[ -84   50 -222 -224  240   -3 -137    6 -245 -223  158 -102   33 -197
  379   78 -102   13  184 -191    5  136 -143  133  -54  397  223  114
 -154  464 -242   -6 -234   17   63  -34  -11  -82  -14  -92   68   39
    2  -93 -307  170   25 -320   69  -11  196   19  -44 -348]  (29)
[  84  105  229   82 -190  -25 -291 -146 -229 -136 -102 -128  -48  -14
  -64  134 -319  121  428 -156   60  189  262 -111 -111 -227 -376 -372
   90 -139   48 -143   40  265 -110  373  455 -378   -4 -342  -39  154
  -36   88  -64  257  -60 -182  -18   17  -21   85  365  453]  (32)
[ -32   60  -70  -31  219 -512 -158 -309 -105 -242  145  369  -91  -18
  449   20  149 -141  183   16  156 -254 -210 -147  309  151  180 -230
 -438  176 -540  147 -347 -162    5  177 -281 -143  271  -83  128  108
  -48 -116   55 -106  192  220  148   39   60   98  115  214]  (20)
[ -34 -162   79 -146  127  -61   31 -304 -124 -121 -170 -128  -99  193
  150 -236   81 -227 -197   88  212  -23 -292    2  212  -19  -92 -108
  260   18   -3   20    2 -118  170  354  439   28  288  264  -74 -130
  -65  146  159 -231 -138   16  -83  -21  163 -240   24  391]  (17)
[  13  -99 -436   -8  503  177   53  145 -273  -83  270 -365   25  -10
  160  113  -95   -9  -26 -175 -262  -76  150  223  333  155  204 -235
  198   62 -213   67 -478  123 -146 -231  586  -59 -388 -190  226  462
 -424   69 -189 -311  469 -256   53 -167  138  410 -153 -690]  (29)
[-101   23   -7 -348  -53  144  156  223   -9  267  -36 -161    5 -180
  369  198  281   24  150  192 -197  -34  105   80 -375  387   84  519
 -522  193  244 -130  -14  -98  303   92 -245  149 -233   51  -74 -240
   45 -241 -388  186  143 -350  160  -48 -269 -187   -2 -177]  (17)
[  32 -143   78   13  -73   25  114  201   44 -159  117 -100  192  -43
 -143 -233   95  -52 -225   22 -104 -233   13  132  241  -10   81  -91
   25   77 -311  -19  -63   46 -265   98  369 -127  -62   70   35  250
 -355  236  -48 -352   39   11  -21 -179  -42  210  101  -37]  (32)
[ 205 -139  167  253  -64 -292  145 -256 -187  228    3  120 -274  199
  351 -115  160  -19  360   24   85 -186   69 -139 -137 -218 -112 -283
  158 -312   74   59  169   82   32   75 -308  -35  124 -191  195 -513
   51 -289   98   58  197  319  -84   94 -127  196  262  791]  (37)
[-217  126 -261  258  254 -277 -215 -199   86 -592 -190  306 -273 -129
 -103  222  103  -71  345 -419  519  197 -113  -93  181  241   19 -205
  140  282 -214  431  168   85 -212  144   51 -350  185 -181 -132   64
   70  591  223   28 -225  -72   -4  101  230   76  455  133]  (31)
[  69   -1   47  -25  -73  -13   78  -61  -17  103  109  -64   26  -15
  -56   71  113    6  -81 -145  201  -22   29  -66 -232   68   61 -226
  278 -392 -164  -27   -7   90  119 -170  292  115 -140   50  242 -315
   47 -256   26  -40  -64  -58 -247 -189 -104  477  160  115]  (21)
[ 120  299 -223   31  152 -321   37 -180   20  -55  322   17  -85  110
  306   73 -128 -439  165 -102  101  -54 -124   51 -130  -98  389 -191
 -297   85 -280  -95  -91  -30   75  -12 -161  210 -125 -395  249   41
   60 -155  -60  117  384  -68  173  201  -65  142   40 -144]  (43)
[  32  -66   63  -90  -42  149  -20  109 -337  179 -200 -192 -131  -39
  271  130  196  122   75  -94 -175  -58  134  211  124  230  -49   48
  -70   -6   34  -75 -246 -135  -19 -229  140   42 -270 -165  156 -175
   96 -186   13 -162  131  -64  -69   70 -139  105  -63   42]  (29)
[ -63  159 -193 -285  194  -62  -81  192 -142  197  288    6  231  -79
  133  204 -291  408  373 -383 -204  -73    7  447 -194   90  238   16
   91 -212 -420  -16  342 -125 -124 -228   36  -15  -30  -52  166 -466
  -46 -446 -181   92  -24 -289 -168  425   43  848  283  494]  (20)
[ -33  261 -160  274  420 -191  164  148  352 -185   77   35   -4 -232
  -78  123  135 -228  153 -507  169   -7  205  102  129  -19   84 -219
  132  -83 -152  149  523  177 -612 -223  347 -109 -247 -381  104  240
  -72  262   55 -159  121 -287  116   66  -21  677  304   30]  (31)
[ 134  133  -66  130  -72 -375  -65  -91  -43   55  350  693 -178 -396
  115   42  -47  -81  283 -179  -60 -156    1  -18 -371  -42  228  124
 -604  253 -269  -91   56  -47 -423  -37  -34 -359  362 -248  -21  383
   12  -89 -307  220   76   12   -7  215  291  473  142  399]  (20)
[  87   94  -68   27  -59 -209 -212 -156 -174  129 -276  -70 -260   35
  410  196   69  127  344  -54  104   -8    1 -106 -113  182 -108 -348
  151 -360   27   88 -187   66  195  -50  110   26    2 -226  358 -392
   34 -111  -27   40  214  130 -249 -251 -102  254  144  208]  (20)
[   0   75  -67   57 -110  -61   72  459  211   68  300  -73  218  -71
    9  402    6   74  168 -334 -326 -244  129   94 -421 -166  132  -26
 -286 -243  -85  -53  468 -153  -88    7   56   26 -272 -264  -38  -80
 -141  -58 -175  125  157 -248  -63   35 -307  588  256  418]  (31)
[ -54 -123   25  209  486  -54    9 -174   59 -338  305   42  108 -450
   -1  121 -154  239  -17 -260  104    7    7  -11   50  292 -125 -535
  -83 -158 -252  342    3  297 -380 -183  309 -361   28 -254  127  474
  128   38 -100 -298  128 -188   96 -388    9  280 -129 -219]  (29)
[ -48  -85   97 -119  174  -15  206 -203 -279  -36   91    6  -46  102
  239   91 -278  283  202 -142   27   34  -84  217 -427   52 -339 -281
  326 -353  -50  113  -13  136  133 -156   82  -20  169   94  294 -638
   22 -448 -165  197   29   12 -225  -57   83  298 -140  671]  (32)
[ 324 -319   22  -59   -3 -121  221 -171 -333   -9  196   37 -119  -43
  440 -341 -213   16   16  -59   16   -1 -236   81 -207   58 -175   -7
   99  278    6  -80   -5  194  -55  -12 -250  -29  166    2   20 -223
  106 -308 -260   54   66   28  157   74  125 -309  -64  276]  (20)
[  36 -170 -111 -105  181 -117  178    6  -63  133  335  202   37 -105
  412  165  207   67  255   63  -36 -225  114   -7  -10  259  170   22
 -299 -171 -113  181 -262   61  116 -151 -307 -122   19   53  204  -62
  -18 -535 -146 -171  302   70   64  -17  -37  411  150  170]  (43)
[-206  201 -344  -36  147 -313 -126    8  205   91 -376  183 -231   14
  213  407  437   45  300 -135  118  -70  -93  -49  111  409  100  119
  -40    1    7  143  226 -307  -25   44   31  -28  242  102   24 -342
 -120  175   89   92  -51 -178 -215 -235  185  349  212  179]  (17)
[ -36 -205   12   58  164  368   97   -4 -116 -260  -34  -49 -152 -104
  -86   33  -23  157   28 -317   18   56  239 -113   90  189 -131 -302
  434 -339  -77  307 -145  228  -65 -377  402 -307 -317 -123  284  153
   -2  -89  -29 -243  -98 -130  -91  -50  -78  384  250 -186]  (43)
[  14  -57   64  141  -48 -245 -154  -74  -40  121 -174  -91  -34  324
  139   42   63  196  -26   10 -107  -62  106   93  180   18 -138 -350
  245 -337  -69 -160  -27  -67  -29   94  358   84  167 -246  187 -411
 -147   25  206 -135  188  -25 -148 -250 -115  191  -54   86]  (17)
[  51 -119  150  -95   65  -46   97 -115 -119 -624  240  324 -267 -188
  186  323   35 -193  266 -258  548  -29 -176  278 -164   35  112   -7
  129  289    9   73 -275   51  183  -34 -242 -347  438  432  313  -22
  172 -212   41  284 -143   72  206   38  753 -179   27  428]  (32)
[-198  168  226  106 -101  435   97  -87   35  335  -41  119 -102   90
 -252 -189   19   28 -131  315 -311  -47  393   88   54  139  -71  108
 -245 -268 -241  162  199 -179 -167  -22  137  -29    6  -23  156  -48
  123   -6   68 -165 -246 -247 -183  144 -135  196  389  288]  (20)
[ -58 -325  -25  152   33   83  -14  -53 -137  -60   40  165 -137 -143
  319   41  195  140  307  120  151   67  318 -321   42  448  -10   98
 -230   75  135  302 -196  219   79  253 -412 -406  -96  -80 -168  256
  245  -21 -175 -126   27 -152  328    9 -178 -298  424 -168]  (17)
[ 252 -167  -49 -244  151 -255 -171  -68 -707  -18  316   49 -219   90
  524  132  -23  265  -65   66  260  -53  166  151  240  333   85 -118
  230   30 -372 -117 -904   51  351 -148 -279  -37 -110  179  359 -126
   35 -671 -142 -197   44   19  318  -58  128 -215    3 -287]  (30)
[ 173 -319  303 -156 -282  -62  -65  120  155  154  -88  102   49  132
  234 -280   98  243   16   71 -136 -108    1 -190 -199 -103   29  -57
  153 -518  114   60  195   10  443   85  102  149  115  -96  127 -367
   31 -157   46 -229  -40  299 -184 -162 -238 -164  217  120]  (37)
[ 181 -464   85   22 -122   70  255 -163  156 -362  335   20  170   79
  115    4   66 -310   24 -122   61    3 -150 -252  -36   23   77 -113
 -210  175   57  -80  -58  156  163   94 -229 -206  107  -46  -38   98
  209 -266   63  112  141 -105  281 -147   84 -189   47 -155]  (37)
[ 300 -482 -118 -184   93    0  307  -21  -78    3  122 -235  115  259
  394 -285 -100   -3  213    7 -109  -63 -176 -367 -158  -28  -76 -295
  366 -211  124   89 -190  291  364   81  -19   75  -87   80  162 -119
 -207 -306 -154   52  344  231  -35 -499  142 -216  -96 -300]  (29)
[  16  323   87 -276  -56 -232  212  -82  229  -88 -139  -55   28  161
   23 -136  -93 -385   32   83  140   58 -199 -144 -330  -20  -52  -76
 -125  -40  -63 -167   63  -10  112  190  176  169   22   21  149  -69
  -82  -58 -141  263  -12  -50  -63 -329   40 -164 -142  -84]  (30)
[-132   45  273  159  115  237  -52   50  -30   29  138  -96 -283 -154
  140  147  220   20 -123  229  -69 -161  453  234  175  277  100   69
 -199   77 -106    0    6 -127 -160   82 -107 -220 -136    5   97   -3
    2  158 -184   -6  -22 -461  257   74 -144  -48  192 -116]  (43)
[-184 -126 -321 -294   31  281  -35  397   32 -106 -111 -267   97  -73
  126  330  280  109  479 -283 -269  -67   78  -94  -24  209  391  226
  -24   46  105   89 -112  -51  284  -87  206 -154 -477 -119   -4   84
 -359   41 -227   80  179 -215 -136   20 -150  452  233 -511]  (32)
[  42   28 -278 -101   60  -41  322 -115  203  -23    7 -183   19  165
  213   23  -38 -360   96 -144   41  -13 -200  -14    5  183   92  -52
   77   69   69 -141  143   14 -164  -40  102  -22   -9   33   92 -150
 -146 -171 -159  150  185 -350  -27  -27   36  368  -16   -4]  (17)
[ -55   52   40  194 -163  -94   81 -190  -60  104 -118  -29 -353  341
  139  -14  174 -147   25  293  119  -13   46 -178 -132   67 -138  -76
   68   10  116   81  -85  -69  202  282  -97  150   98   44  -11 -440
 -198  178   31  233  -50   38 -312 -224  -73 -256   53  241]  (29)
[ 109 -203   28 -145  285   -5  362   26  150  131  460 -125  214    7
   20  -76 -164   79 -121  195  -32   -8  167  268  -21    1  -58  114
  -25   45  144 -149  229  245 -105  238   82    2  -10  174 -226  126
 -170 -134 -263  -98  155 -446  415  -56    5 -272  -81 -192]  (23)
[ 151  -92 -183  -74  176 -190   16 -108  -84   98  307 -202    9   24
  183  -60 -109   44 -126  239  -82 -132  -25  -42  304  339   33 -183
 -190  152 -300   14 -127   35 -164  160 -126 -152  -67   10 -130   47
 -250  -70 -268 -162  138 -272  106 -184 -166   -8   77 -266]  (30)
[ 167 -178 -179 -160   77 -121  174  199  -61 -249  -86   72   86  -50
  370 -307 -174  -68   93 -335  -62  -44 -295  -35 -221  -18   35 -139
  155  -80  -33  153 -189  166   66 -167  321  114  -92 -210  278  291
  -48  -30 -159 -311  285  344   -8 -178   89  -57 -161 -175]  (29)
[  96   24 -326 -149 -188 -237   -2   40  370 -306   20  274 -160   66
   53  369   70 -327  248 -268   16 -239 -287 -216  156  138  291  -60
 -424  162 -145   77   -1 -313  -35   13 -201 -241   49  -51  -90   80
 -173   52   55  132  121  -16  -43  180   37  254  288   55]  (21)
[  22 -113  193   88 -149  249  168  -11 -138  -96  151 -201   36  -92
   58    7   55  -37  181  131  228  -40  286   49 -214 -100  -68 -173
  213 -111  144  -54 -452  454  155  218  289  -11 -212  118  248  156
 -208   21 -129   63  286   11   75 -208  -14  -12   75  -56]  (29)
[  89 -484   31   -7 -328  184  -77  246 -229 -323  302  194   36 -216
  101   99 -152  391   84 -103  -91 -234   26  -79  -28  192   76  -50
 -159  103 -144  188 -479   55    3   67 -121 -475 -109  133  -99  529
 -136  -12 -307 -168  -46   64   41    0  -56 -128  128  -70]  (21)
[  92  108 -129  -25  -90   35  152 -306   98  154  -90  -62 -198  209
   73   14  -67 -114  -92  286  148  -92  -39  148   44   46 -129 -202
  306 -230   48  -98 -219  116   86  116  387  190  213  332  382 -146
 -278   42  -29    0  204 -124  -75 -345  209   24   11   32]  (43)
[-164   31 -276  241  285  199  271 -507 -356 -169  199  228 -286  257
 -191   84 -390  -29  -55   27  113  262   30  180  -42  240 -290 -119
  129  231 -190  173 -274   72 -217  -72   52 -196  272  145   94  135
  123  -62  -18  182 -169 -391   25  -28  505 -136 -131   70]  (20)
[ -44 -333  -73   89  108 -208  -52   19 -332   33  330 -269  -47  221
  117  309  392   78  161   45  -50 -335 -119   40  -72  -56  538 -266
   60 -194 -105   31 -328 -243  473   32 -108  -55  -26  -74  134 -400
 -227 -216  150  -93  319  267 -307 -170  -82  399 -162   -8]  (21)
[  83 -102 -231  155   80 -166   32   99  117 -349  238   -8 -178  -46
  271  191  219 -355  167 -204  127 -227   19 -146   32   96  454 -279
  -35  -13 -103  123 -308   85   90  -89  -38 -193 -176 -289  283  114
 -226   49  -71  -88  453   90   74  -45 -104  432  197 -331]  (29)
[-162  -62 -146 -306  173  235 -142  146 -255 -182  186  -54  -62 -162
  211 -104 -178   85   29   77 -297 -121 -311  246 -310  184  556  194
 -288  231 -271  234 -276 -275  455   13   27   17   15   -7  187  239
  -21  133 -329 -106   55   42  -70   32  179 -299 -164 -479]  (21)
[ -13  131 -314 -164   17 -177  152 -291   81 -200 -269  480 -172  296
  464 -187  -18 -570  314 -178   42    6 -260 -240   81  163  116  -62
 -261   39 -262  169 -383 -106   76 -120  -12   81  169 -204  332  -59
   99 -146  114   33  333  317  -64  258  208  226  137  133]  (29)
[ 311 -611 -189 -390 -188  -59  -25  -81 -377 -166    2 -172   81  331
  706 -134  -89  -16  226  -59  -20   39 -215 -358 -124   36  -70 -186
  287  -77  115 -101 -765  315  761  219  129   90 -138  -19   57 -293
 -191 -318 -224   51  479  309   59 -147  -77 -260   31 -257]  (32)
[ 143 -506  215   -2 -284  289   73  217 -116 -230  193 -456  223  -54
  -99 -207  -97  100 -212   50 -101    6   52 -177 -183   64  -22 -195
  145 -108  113    5 -129  313  189  182  304 -283 -304 -112 -108  214
 -112   62 -292 -268  -25  -85  -31 -355 -401 -156   92 -327]  (23)
[ -91  134  164 -147  180  -88  -76  114 -260  281 -223 -244 -115   11
  243  -53  181  351   13  233  -78  -82  209  178 -141  140   50   12
  202 -354  -14  -65  -51  -59  287   23  155  166 -162  -56  404 -167
  -37 -170 -182 -237   18  -78   83 -378 -214 -139  -84 -278]  (31)
[ -63 -119   -4    4 -120  325  140  -56 -317  120  -21   78 -119   47
   12 -402   10   44 -179  362  148   -8  195  202   12  124   72  278
  248  146 -111   47 -415  171   64  267  250   68 -104  405   61  291
 -123  303 -240 -253  -83  -64  146   43  114 -402  170 -202]  (37)
[ 201  148  -78   -5    4 -181   31 -400 -164  214  140   38 -234  106
  139 -271 -248 -217 -394  222  151   -8 -288   54 -275   30   82 -190
    8 -199 -225   -5   -8  -77  233   43  134  322  220  -22  295 -125
  266 -167  -49 -257  -29    5  -29 -109  -21 -220   32  162]  (17)
[-115 -141  -73   81  273  121  166 -197   26 -133   99  382 -220 -175
  333  -78 -106   17  160   25  126  131 -130  102 -172  545   64  151
 -317  135  -26  553  167  -16  -20 -133 -589 -202  312   25   63  -37
  611  -53 -111 -102 -132  -84  129  130  238 -377  113  125]  (43)
[ 294  -37  265  -30 -295  -20   -3  168 -306  -60  139   20   94 -291
  334  -17  -12 -227  134 -352 -109   36  113   32 -400 -123 -159   45
 -213  211  -37 -440 -110  164 -206  -77  279 -166   18 -247  187  115
  167 -355 -260  291   80  -91   68  -71  226  315   56  460]  (20)
[ -60  385  287  279   47  -96 -526 -217 -397   40 -104  -78 -489 -108
  221  103  -50  -13  163  -11 -172 -177   67  258   85 -141  159 -428
 -241  -98 -321   56  -96 -361 -131  -41  299 -108   90 -590  375  -48
   55  246   97  -28   86  131 -363  233  -58  283    9  474]  (21)
[ 172 -188   29 -116  129   60   83 -142 -197  298   -1 -107 -175  -23
  298 -269    4  184 -119   51   10  177   -1  -81 -127  350  -65  101
  217   -9   75   11  166   74  120 -148 -110  129  -63  -16   17 -330
  273 -286 -184  -41 -204 -254    8 -140  -41 -341    9 -289]  (17)
[  56 -142 -137   33 -535  142  -10 -141 -182 -188  153  -59 -205  -41
 -202 -141  -41 -214   64  174  156 -240 -205 -231 -263 -154  486  -74
  -22   47  -34   36 -458   98  322  279  200 -265 -188    7   29  428
 -380  196 -278 -144   59  190 -222  217 -357  157  343  -86]  (43)
[  38 -204 -184  114 -202  279  -64  162 -122  -42   69  121  -91 -155
  232  233 -119  193  160 -104   69  121  149  140  -93  373  -80  175
  -76  150  139  249 -133  135  -45   50  -56 -181  -51  101 -132  173
  190  208 -229  -40  -64 -239   23   58  121 -188  319  151]  (37)
[ -36 -253  209   31   58  -12  281  130  178  -72  303   95  132   -9
  138  178  345  -54  -13  195  -93 -307  253  -51  -77   98  122  -58
 -387 -228  -54   16 -231   20  151   74 -216 -118  -74   54  187  115
  -16 -243  -56 -121  361    6  325 -342 -143   35  -52 -200]  (31)
[   4 -241   58  -26 -324   90  234  -19  214  -96  307  255  138   -4
 -261  119   48  -52  167  -91  142   31  130 -162 -178  108  -21  177
 -115  176    0 -123  162  135 -195  210  -85 -383  120  279 -386 -123
 -120 -103 -122  401 -236 -341  -63  157  100  295  356  300]  (20)
[ -76   50  235  -53  -19   -3 -293  223  -89  171  214  125   70 -307
  195  267   41  425  129   29 -190 -112  271  199 -375   46  148  104
 -337 -247  -92  -37   66 -103  200  107  108  -33   55 -120  143  104
  142 -114 -223  -18  -10 -181   79 -136  -54   44  113   97]  (31)
[   5   -5 -120  -49  -22  -33   35  105 -144  -30   83  103 -108  -94
  199   69   92  -61  -33  -86  196   64   74   46 -439   93  175  180
   62 -158   70   51  -81  100  393   -3  105  102  -76  -64  214   13
  197 -176 -165 -214  -24  -76  160    8 -116   -2  300   43]  (31)
[ 164  -92  289   37 -393 -138 -244  205 -282  -85  172 -395   59   74
  116  124  -33  321   55   29   61 -192  317  -22   93 -109  -72 -488
  179 -265 -168 -172 -538  248  152  168  165    5 -550 -306   81 -185
 -451  -69  -96 -125  229  121 -116  -25 -735  147  153  -63]  (17)
[  -6 -195 -149 -202  203 -168  307 -148  112   22  191  145  139  353
  244  -83   79 -107  -25  116  -15 -161 -188   38   77   50  109  -71
  -48 -173 -195   99 -178  -67  302   38 -118  292  135  167  135 -309
  -80 -292  162 -171  303  158   60  -50   55  -37  -91  -15]  (20)
[ 174   70  -95  -10 -122  -77  -32 -126  -50  172  -82    9 -278   35
  200 -269   34 -204   69  145   25 -103  -26 -268   -8   62  274  -89
  -94 -210  -78  159  -47  -13  179    0  -50   13 -196 -280  206  136
   59  -66 -101 -319   65  147  -58  114 -342    8  396 -115]  (43)
[  95 -162    6  216 -163  -19  142 -391 -223  -29  180 -119  -98  156
   74  -21   14 -219  118  -35  147   34 -172 -285 -233 -100  -75 -337
   47   -7   45   32 -188  156  145   70   82   13   20 -156    3 -204
  -28 -157   69  192   87  116 -382 -105  -80  171  -18  352]  (29)
[  -5  -79  164  166   39   65 -115  -68 -130 -180  -69  346 -430 -318
  254  381  239   59  -71 -250   72  -90   63    7 -186  365  -90  -73
 -187  -59 -105  153  -64 -238  -47 -280  -76 -274  165    7  286  -31
  475  -50  -38   76 -149 -138   87 -209  250   26   45  231]  (20)
[ 149 -111   94 -208    7 -317  255 -199   23  144  296   41   24  109
  252 -353  151 -367  -16  334  176 -109 -147 -317 -327   55  435   23
 -317 -139 -109  -27 -102   58  423  171 -356   59  -79  -74   42 -126
  123 -412 -238 -118  169  200  111  -32 -344 -107   51 -217]  (37)
[  85 -228  668  -40 -138  -20    0  239 -177  185  254 -435  206  187
 -388  126    5  526 -234  186 -171 -176  377  429   19 -253 -278 -362
  311 -488  -30 -333   57   -9  -13  115  407  -35  -44   51   -4 -565
 -299 -232  192 -126  -82  -51 -233 -277 -222   99 -235  308]  (21)
[-214   46 -152    6   21 -209  -91   44   96 -161 -168  -45 -139  -92
  166  310  356    7  195  -80  222 -159 -227   37 -164  246  280    6
  -29   16   -5  177  125 -172  212  177  -31  -60   57   65   29 -307
 -108  295  -76   15   30  -28 -142 -160 -128  205  153  173]  (23)
[ 188  -77  109   46 -187   32  112  156 -204  253 -279 -469   41  354
  209 -141  -25  130  -53  116 -293  -24  367  -34 -101 -127 -409 -366
  374 -534  145 -278 -290  292  153   47  506  305 -455 -391  383 -228
 -242 -115  -74 -183  483   20   58 -461 -487   -7  -59 -276]  (20)
[-180   24 -239 -502  153   49  201   61   38  116 -233 -176   55   94
  387   57  232  -29  195  261 -185 -236 -245   70  -59  279  169  208
 -239  -26  -27  107 -285 -178  461  129   -3  271 -146  291  186 -187
 -287  -55 -228  -52  368   53    0 -231  -80  -85 -131 -251]  (31)
[  37 -250  -27 -180  116  127  309 -113 -149   78   48  -58  133   64
 -249 -345 -145  118 -139 -133  -79   38  -49  -61 -168   54  -47  -71
  337 -226 -172  -46  177  118  -81  -82  369 -109 -121   37   -1  -76
   12 -272 -108 -200 -125 -170    6   22  -93  260   85  -63]  (29)
[ -30   -4 -414  154  236 -167 -173 -421 -197 -290  257  303 -378   81
   10  377  -23 -159  323 -233  225   -3 -193  -46   28  109  428 -255
   25  150 -295  169 -295 -134  124  -88  -47 -339  307  -72  195   55
   22   -8  104  229   75  -48  -99   86  523  361  143  -80]  (31)
[  38   55 -281  131    9  -12  126 -242   49 -108  169  193  -63   15
 -156 -197  -89 -177   38  -36  130 -258  -69 -137  132  -87  154 -284
  181  -10 -509  131  -84  118 -244  189  233  -99  -10  177  166  290
 -365  249  -46  -65  129  -10   38   51  118  423  465  105]  (17)
[ -51  -24  126  -73   26   30   39  257 -205  -73 -126 -119   48 -234
  109 -122  229  -38   49 -139   43  -31  122  174  -93   19  175  230
  -23  126   51 -149   -5   27  -39   79  262  -73 -221 -146   91  343
   96   16 -108 -292    6 -111  288   67  -98  -62   78 -118]  (17)
